Below is a small trained network, with its code and all its weights. Each question gives an input and a target symbol and asks what happens when units are switched off, that is, made to give their printed mean instead of their output.

import numpy as np


def w(rows, s, z=0):
    codes = np.array(rows[::2]) - 128.0
    scale = np.full(codes.shape[1], s)
    scale[-1] = z or s
    return codes * scale


def f(y):
    return y / 2 * (1 + np.tanh(0.7978845608 * (y + 0.044715 * y**3)))


def softmax(a):
    e = np.exp(a - a.max(-1, keepdims=True))
    return e / e.sum(-1, keepdims=True)


def log_softmax(a):
    a = a - a.max(-1, keepdims=True)
    return a - np.log(np.exp(a).sum(-1, keepdims=True))


def net(x, mask):
    ids = ['αβγδεηλμστφψ'.index(c) for c in x.split()]
    T = len(ids)
    res = E[ids] + P[:T]
    r = res
    for j in range(2):
        rows = slice(3 * j, 3 * j + 3)
        q, k, v = (r @ M[0][rows].T for M in (Q, K, V))
        z = softmax(np.where(np.tri(T) > 0, q @ k.T / 3**0.5, -1e9)) @ v
        o = O[0][rows]
        res = res + np.where(mask[j], z, o[:, -1]) @ o[:, :-1]
    y = f(res @ A[0][:, :-1].T + A[0][:, -1])
    res = res + np.where(mask[2:26], y, B[0][:, -1]) @ B[0][:, :-1]
    return log_softmax(res[-1] @ U[:, :-1].T + U[:, -1])


Q, K, V, O, A, B = {}, {}, {}, {}, {}, {}
E = w([
[68,81,163,120,218,171],'α',
[174,144,44,138,123,150],'β',
[54,114,180,134,57,172],'γ',
[185,137,97,54,134,149],'δ',
[84,75,112,150,58,137],'ε',
[80,91,192,213,208,197],'η',
[56,83,2,149,106,100],'λ',
[140,87,116,181,62,65],'μ',
[117,165,57,185,63,102],'σ',
[62,166,152,62,126,103],'τ',
[158,134,196,62,52,135],'φ',
[95,189,13,128,127,175],'ψ',
],0.022)
P = w([
[132,90,172,142,173,129],'0',
[150,104,147,143,165,109],'1',
[151,111,126,138,154,99],'2',
[145,104,121,130,128,96],'3',
[137,105,118,122,109,93],'4',
[128,108,109,115,96,86],'5',
[124,113,106,104,80,83],'6',
[120,118,97,97,66,76],'7',
[121,122,84,89,51,71],'8',
[116,129,78,80,37,65],'9',
[119,134,69,74,24,60],'10',
[113,130,70,69,5,56],'11',
],0.011)
Q[0] = w([
[115,129,121,138,134,73],'head 0',
[70,80,114,154,3,36],'head 0',
[159,134,147,157,123,149],'head 0',
[117,124,145,74,123,135],'head 1',
[224,190,111,134,227,154],'head 1',
[127,152,140,120,227,186],'head 1',
],0.022)
K[0] = w([
[167,178,171,52,102,40],'head 0',
[96,144,94,40,21,37],'head 0',
[142,124,114,100,212,142],'head 0',
[105,78,131,98,141,107],'head 1',
[186,91,133,162,243,255],'head 1',
[122,39,138,179,247,165],'head 1',
],0.0081)
V[0] = w([
[236,47,168,90,88,201],'head 0',
[165,169,174,152,128,109],'head 0',
[131,56,3,193,111,142],'head 0',
[181,128,136,149,169,59],'head 1',
[119,156,89,167,98,157],'head 1',
[124,92,133,156,101,102],'head 1',
],0.011)
O[0] = w([
[254,80,229,99,43,208,90],'head 0',
[105,121,71,171,34,102,77],'head 0',
[211,72,56,154,247,94,254],'head 0',
[44,72,69,88,44,16,128],'head 1',
[99,125,105,196,74,239,148],'head 1',
[103,54,124,77,169,154,254],'head 1',
],0.0083,0.0064)
A[0] = w([
[197,148,89,87,132,102,110],'neuron 0',
[201,163,63,174,89,135,50],'neuron 1',
[75,98,142,203,90,131,162],'neuron 2',
[125,117,155,73,94,89,220],'neuron 3',
[162,152,128,5,118,129,153],'neuron 4',
[91,144,74,95,129,63,172],'neuron 5',
[111,152,99,158,213,105,122],'neuron 6',
[92,164,110,118,137,219,126],'neuron 7',
[120,95,117,91,143,168,109],'neuron 8',
[74,137,128,174,137,58,141],'neuron 9',
[26,117,174,99,136,174,116],'neuron 10',
[115,164,142,98,95,71,84],'neuron 11',
[144,126,95,119,134,181,225],'neuron 12',
[87,61,144,47,134,107,119],'neuron 13',
[97,57,136,211,107,157,57],'neuron 14',
[185,97,127,83,150,115,121],'neuron 15',
[84,112,142,182,217,126,110],'neuron 16',
[91,46,177,157,173,151,3],'neuron 17',
[110,139,154,185,65,176,157],'neuron 18',
[216,238,122,113,95,178,150],'neuron 19',
[173,122,75,122,59,172,105],'neuron 20',
[55,122,114,118,144,141,96],'neuron 21',
[166,144,101,33,165,134,122],'neuron 22',
[213,99,129,168,158,167,69],'neuron 23',
],0.011,0.0057)
B[0] = w([
[122,116,166,138,38,166,168],'neuron 0',
[70,51,186,146,71,111,158],'neuron 1',
[83,200,142,81,152,138,181],'neuron 2',
[83,153,51,72,148,112,206],'neuron 3',
[15,87,77,181,80,212,175],'neuron 4',
[139,175,254,144,135,145,251],'neuron 5',
[166,143,135,73,76,91,218],'neuron 6',
[157,127,104,107,146,63,146],'neuron 7',
[173,115,153,162,113,79,156],'neuron 8',
[120,112,134,129,190,177,212],'neuron 9',
[193,90,107,177,132,39,192],'neuron 10',
[170,123,41,195,125,241,166],'neuron 11',
[197,148,225,137,87,127,173],'neuron 12',
[203,128,144,21,145,86,222],'neuron 13',
[55,155,94,156,97,129,187],'neuron 14',
[162,184,106,82,121,154,192],'neuron 15',
[83,172,44,165,84,189,207],'neuron 16',
[167,108,121,176,47,53,179],'neuron 17',
[113,189,139,85,170,174,169],'neuron 18',
[132,106,113,175,168,2,167],'neuron 19',
[146,69,100,150,178,95,174],'neuron 20',
[151,44,185,153,170,118,178],'neuron 21',
[19,168,148,148,92,54,164],'neuron 22',
[79,166,145,55,156,206,175],'neuron 23',
],0.0064,0.014)
U = w([
[160,91,165,128,143,220,253],'α',
[90,189,128,73,2,118,91],'β',
[165,191,60,120,123,132,102],'γ',
[112,109,105,114,137,141,195],'δ',
[149,139,150,144,96,136,144],'ε',
[18,95,168,102,198,139,144],'η',
[114,123,121,129,112,125,13],'λ',
[132,140,137,145,82,112,72],'μ',
[78,43,95,246,113,122,131],'σ',
[154,165,190,151,72,94,97],'τ',
[178,94,106,112,115,29,144],'φ',
[134,161,153,148,67,88,63],'ψ',
],0.0086,0.0054)

Each question gives the input, a string of symbols that net reads in full, and the target symbol t.
The units are the heads (3 rows each of Q, K, V and O) and the neurons (one row each of A and B). Each row of codes is followed by its name. A weight is (code - 128) times the scale printed after its matrix; where a second scale follows, it is the last column's (O, A, B and U).
mask holds one flag per unit, heads first, then neurons. A switched-off unit (its flag False) gives its mean, the last column of its rows in O or B, instead of its output. The means were averaged over made-up inputs and are rounded, as every weight is.
A unit's drop is (log p(t) with every unit on - log p(t) with that unit switched off) / (log p(t) with every unit on - log p(t) with every unit switched off).
The circuit of an input: a set's keep is (log p(t) with only the set's units on - log p(t) with every unit switched off) / (log p(t) with every unit on - log p(t) with every unit switched off). Starting from the 12 units with the biggest drops (on a tie, the unit counted first), units are removed one at a time, each time the one whose removal leaves the highest keep (on an exact tie, the one counted first), for as long as the keep stays at least 0.8.
circuit, biggest first: the units of the circuit, biggest drop first
unit that matters most: the unit with the biggest drop
k most important neurons: the k neurons with the biggest drops, biggest first
heads that matter: for each layer, one digit per head in row order, 1 if its drop is at least 0.15 and else 0, layers parted by /
input μ φ δ τ, target β: heads that matter => 10
input α α ε γ δ φ ε γ α γ ψ, target φ: 2 most important neurons => neuron 19; neuron 7
input τ λ γ ε μ η ψ γ τ γ, target η: circuit, biggest first => head 0; neuron 21; neuron 9
input ε α δ ε α μ μ μ μ α ε, target φ: circuit, biggest first => head 0; neuron 4
input φ μ δ α τ ε σ ε ε λ, target γ: circuit, biggest first => head 0; neuron 16
input τ μ ε μ η σ μ ψ τ ε φ λ, target β: circuit, biggest first => head 0
input η γ δ λ, target γ: circuit, biggest first => head 0; neuron 16; neuron 6
input α φ ψ α λ λ λ γ γ, target γ: heads that matter => 11
input γ τ τ μ ε σ, target σ: heads that matter => 01
input γ α γ, target τ: heads that matter => 11
input α τ τ β α γ η, target σ: heads that matter => 00
input σ φ μ λ μ μ ε φ δ, target β: circuit, biggest first => neuron 22; neuron 0
input ε η φ, target β: circuit, biggest first => neuron 3; head 0
input τ μ τ β τ μ ε γ δ φ μ β, target σ: heads that matter => 10
input ε α μ λ, target φ: circuit, biggest first => head 0; neuron 6
input ε β μ β, target α: 3 most important neurons => neuron 23; neuron 17; neuron 10
input ε φ α σ ε, target σ: unit that matters most => head 1
input τ ε γ φ ε ε α ε μ μ ε, target φ: circuit, biggest first => head 1; head 0; neuron 13
input ε μ γ σ λ ε ε α μ τ λ, target η: circuit, biggest first => head 0; neuron 9
input τ φ λ, target β: unit that matters most => head 0
input γ τ ε δ ε η ε μ λ β β, target β: 3 most important neurons => neuron 6; neuron 22; neuron 0
input ε γ ε ψ β μ μ μ ε α λ ε, target γ: heads that matter => 11
input ψ μ β ε ε γ, target α: heads that matter => 11
input σ σ μ γ σ μ γ ε φ ε, target β: 2 most important neurons => neuron 18; neuron 3
input τ τ σ μ τ λ λ, target η: circuit, biggest first => head 0; neuron 5
input γ λ γ, target γ: 2 most important neurons => neuron 16; neuron 6
input λ λ α μ τ ε β μ γ, target φ: unit that matters most => head 1
input σ σ δ τ ε τ β σ σ, target σ: 2 most important neurons => neuron 1; neuron 13
input ε ε β, target α: 2 most important neurons => neuron 23; neuron 17
